Below are the code and all the weights of a small trained network. Each question names an input and a target symbol and asks about switching units off, where a switched-off unit gives its printed mean instead of its output.

import numpy as np


def w(rows, s, z=0):
    codes = np.array(rows[::2]) - 128.0
    scale = np.full(codes.shape[1], s)
    scale[-1] = z or s
    return codes * scale


def f(y):
    return np.maximum(y, 0)


def softmax(a):
    e = np.exp(a - a.max(-1, keepdims=True))
    return e / e.sum(-1, keepdims=True)


def log_softmax(a):
    a = a - a.max(-1, keepdims=True)
    return a - np.log(np.exp(a).sum(-1, keepdims=True))


def net(x, mask):
    ids = ['ΛΞΩβγδεζθμπστφψ'.index(c) for c in x.split()]
    T = len(ids)
    res = E[ids] + P[:T]
    u = 0
    for l in range(2):
        q, k, v = (res @ M[l].T for M in (Q, K, V))
        z = softmax(np.where(np.tri(T) > 0, q @ k.T / 2**0.5, -1e9)) @ v
        res = res + np.where(mask[u], z, O[l][:, -1]) @ O[l][:, :-1]
        u += 1
        y = f(res @ A[l][:, :-1].T + A[l][:, -1])
        res = res + np.where(mask[u : u + 8], y, B[l][:, -1]) @ B[l][:, :-1]
        u += 8
    return log_softmax(res[-1] @ U[:, :-1].T + U[:, -1])


Q, K, V, O, A, B = {}, {}, {}, {}, {}, {}
E = w([
[162,199,86,148],'Λ',
[24,194,167,193],'Ξ',
[39,234,151,79],'Ω',
[141,172,94,157],'β',
[231,110,162,181],'γ',
[126,159,89,117],'δ',
[113,40,209,173],'ε',
[161,160,88,165],'ζ',
[115,251,88,45],'θ',
[119,163,82,105],'μ',
[112,140,63,89],'π',
[146,169,92,151],'σ',
[121,154,84,113],'τ',
[86,73,140,30],'φ',
[140,165,98,147],'ψ',
],0.019)
P = w([
[217,34,1,231],'0',
[192,68,34,186],'1',
[181,101,66,144],'2',
[167,114,90,123],'3',
[157,120,108,117],'4',
[151,132,122,117],'5',
[143,136,135,110],'6',
[136,138,145,110],'7',
[130,146,153,107],'8',
[128,156,160,106],'9',
[121,159,167,98],'10',
[119,174,175,103],'11',
],0.0071)
Q[0] = w([
[119,54,155,120],'0.h1',
[144,179,6,3],'0.h1',
],0.0071)
K[0] = w([
[106,1,117,78],'0.h1',
[67,163,65,124],'0.h1',
],0.0072)
V[0] = w([
[244,92,253,114],'0.h1',
[120,199,112,147],'0.h1',
],0.0064)
O[0] = w([
[175,187,246,99,7],'0.h1',
[174,111,136,136,72],'0.h1',
],0.014,0.0017)
A[0] = w([
[126,187,135,128,254],'0.n1',
[175,94,93,144,138],'0.n2',
[148,147,148,202,226],'0.n3',
[1,129,136,145,67],'0.n4',
[160,120,63,190,139],'0.n5',
[168,168,104,197,139],'0.n6',
[110,148,73,194,176],'0.n7',
[130,207,151,159,54],'0.n8',
],0.013,0.0056)
B[0] = w([
[146,88,87,124,208],'0.n1',
[86,118,117,213,200],'0.n2',
[61,66,108,90,221],'0.n3',
[147,254,181,56,212],'0.n4',
[149,168,195,82,246],'0.n5',
[95,82,93,113,211],'0.n6',
[164,134,213,100,255],'0.n7',
[122,142,121,99,168],'0.n8',
],0.0075,0.0071)
Q[1] = w([
[121,2,238,113],'1.h1',
[85,222,144,97],'1.h1',
],0.0082)
K[1] = w([
[123,2,213,129],'1.h1',
[50,87,81,22],'1.h1',
],0.0065)
V[1] = w([
[57,57,139,2],'1.h1',
[170,112,190,183],'1.h1',
],0.0059)
O[1] = w([
[213,34,193,238,254],'1.h1',
[2,96,25,104,94],'1.h1',
],0.007,0.0086)
A[1] = w([
[124,86,40,98,204],'1.n1',
[185,108,52,245,175],'1.n2',
[186,167,202,242,157],'1.n3',
[192,85,59,201,168],'1.n4',
[196,148,176,133,253],'1.n5',
[155,165,224,138,67],'1.n6',
[136,175,79,142,50],'1.n7',
[214,147,35,161,234],'1.n8',
],0.011,0.006)
B[1] = w([
[75,191,114,207,161],'1.n1',
[87,169,247,162,166],'1.n2',
[72,133,88,126,191],'1.n3',
[80,184,105,99,177],'1.n4',
[122,110,81,44,255],'1.n5',
[183,140,182,216,182],'1.n6',
[110,133,138,154,128],'1.n7',
[113,37,156,145,174],'1.n8',
],0.013,0.012)
U = w([
[3,149,118,132,253],'Λ',
[81,118,13,34,172],'Ξ',
[196,71,157,124,197],'Ω',
[121,121,139,143,52],'β',
[129,118,131,152,83],'γ',
[134,147,183,176,127],'δ',
[121,118,138,146,52],'ε',
[123,118,137,143,47],'ζ',
[124,121,139,148,72],'θ',
[145,42,150,226,123],'μ',
[125,116,135,151,56],'π',
[116,122,145,134,8],'σ',
[136,195,95,105,162],'τ',
[128,122,134,148,80],'φ',
[121,119,141,146,46],'ψ',
],0.012,0.005)

Each question gives the input, a string of symbols that net reads in full, and the target symbol t.
The units are the heads (2 rows each of Q, K, V and O) and the neurons (one row each of A and B). Each row of codes is followed by its name. A weight is (code - 128) times the scale printed after its matrix; where a second scale follows, it is the last column's (O, A, B and U).
mask holds one flag per unit, layer by layer, with each layer's heads first. A switched-off unit (its flag False) gives its mean, the last column of its rows in O or B, instead of its output. The means were averaged over made-up inputs and are rounded, as every weight is.
A unit's drop is (log p(t) with every unit on - log p(t) with that unit switched off) / (log p(t) with every unit on - log p(t) with every unit switched off).
The circuit of an input: a set's keep is (log p(t) with only the set's units on - log p(t) with every unit switched off) / (log p(t) with every unit on - log p(t) with every unit switched off). Starting from the 12 units with the biggest drops (on a tie, the unit counted first), units are removed one at a time, each time the one whose removal leaves the highest keep (on an exact tie, the one counted first), for as long as the keep stays at least 0.8.
units of the circuit, in order: the units of the circuit, biggest drop first
k most important neurons: the k neurons with the biggest drops, biggest first
top k neurons in layer l: the k neurons of layer l with the biggest drops, biggest first
drop when u is switched off: that unit's drop, to one decimal
input φ γ μ, target Λ: top neuron in layer 1 => 1.n2
input φ Ξ γ φ φ τ, target Λ: units of the circuit, in order => 1.n2; 1.n4; 0.h1
input γ γ φ Λ π φ β, target Λ: units of the circuit, in order => 0.n4; 1.n2; 1.n4
input γ Ξ Λ, target Λ: units of the circuit, in order => 1.n4; 1.n2
input γ Ξ φ φ π, target Λ: top 4 neurons in layer 0 => 0.n2; 0.n4; 0.n3; 0.n8
input γ Ω δ, target Λ: units of the circuit, in order => 0.h1; 1.n2
input γ Ξ φ γ π, target Λ: top 3 neurons in layer 0 => 0.n2; 0.n4; 0.n8
input Λ γ φ δ, target Λ: units of the circuit, in order => 0.n4; 1.n2; 1.n4
input γ π Ξ, target δ: 3 most important neurons => 1.n6; 0.n4; 1.n4
input δ Ξ φ, target Λ: units of the circuit, in order => 1.n1; 0.h1
input γ Ω μ φ, target Λ: 4 most important neurons => 1.n1; 1.n5; 0.n5; 1.n6
input γ π φ φ σ, target Λ: units of the circuit, in order => 1.n2; 1.n3
input σ τ φ φ Ω φ π ψ, target Λ: units of the circuit, in order => 1.n2; 1.n4; 0.h1
input Ξ φ Ξ φ γ φ μ Λ θ θ φ Ξ, target δ: units of the circuit, in order => 1.n6
input Λ γ τ, target Λ: 2 most important neurons => 0.n4; 0.n2
input μ φ φ Ω π γ ζ Λ, target Λ: 4 most important neurons => 0.n4; 1.n2; 0.n2; 1.n4
input γ π Ξ π ψ, target Λ: 2 most important neurons => 0.n4; 0.n2
input π φ φ φ φ φ π θ γ φ ζ, target Λ: 3 most important neurons => 1.n3; 1.n2; 1.n4
input ζ φ δ φ τ φ φ Ω, target τ: 3 most important neurons => 0.n4; 1.n6; 1.n5
input φ φ τ φ φ π ζ, target Λ: top neuron in layer 0 => 0.n4
input φ γ φ σ, target Λ: top 4 neurons in layer 1 => 1.n2; 1.n4; 1.n6; 1.n3
input Ξ γ φ μ, target Λ: top 3 neurons in layer 0 => 0.n4; 0.n2; 0.n3
input γ π β, target Λ: top 2 neurons in layer 1 => 1.n6; 1.n1
input Ξ φ π γ π Ω, target τ: drop when 0.n4 is switched off => 0.6
input θ φ φ φ π φ ε π τ φ φ γ, target Λ: drop when 1.n2 is switched off => 0.1
input δ γ γ φ μ γ φ φ φ π φ, target Ω: drop when 1.n6 is switched off => 0.2
input ψ μ γ, target Λ: drop when 0.n4 is switched off => 0.2
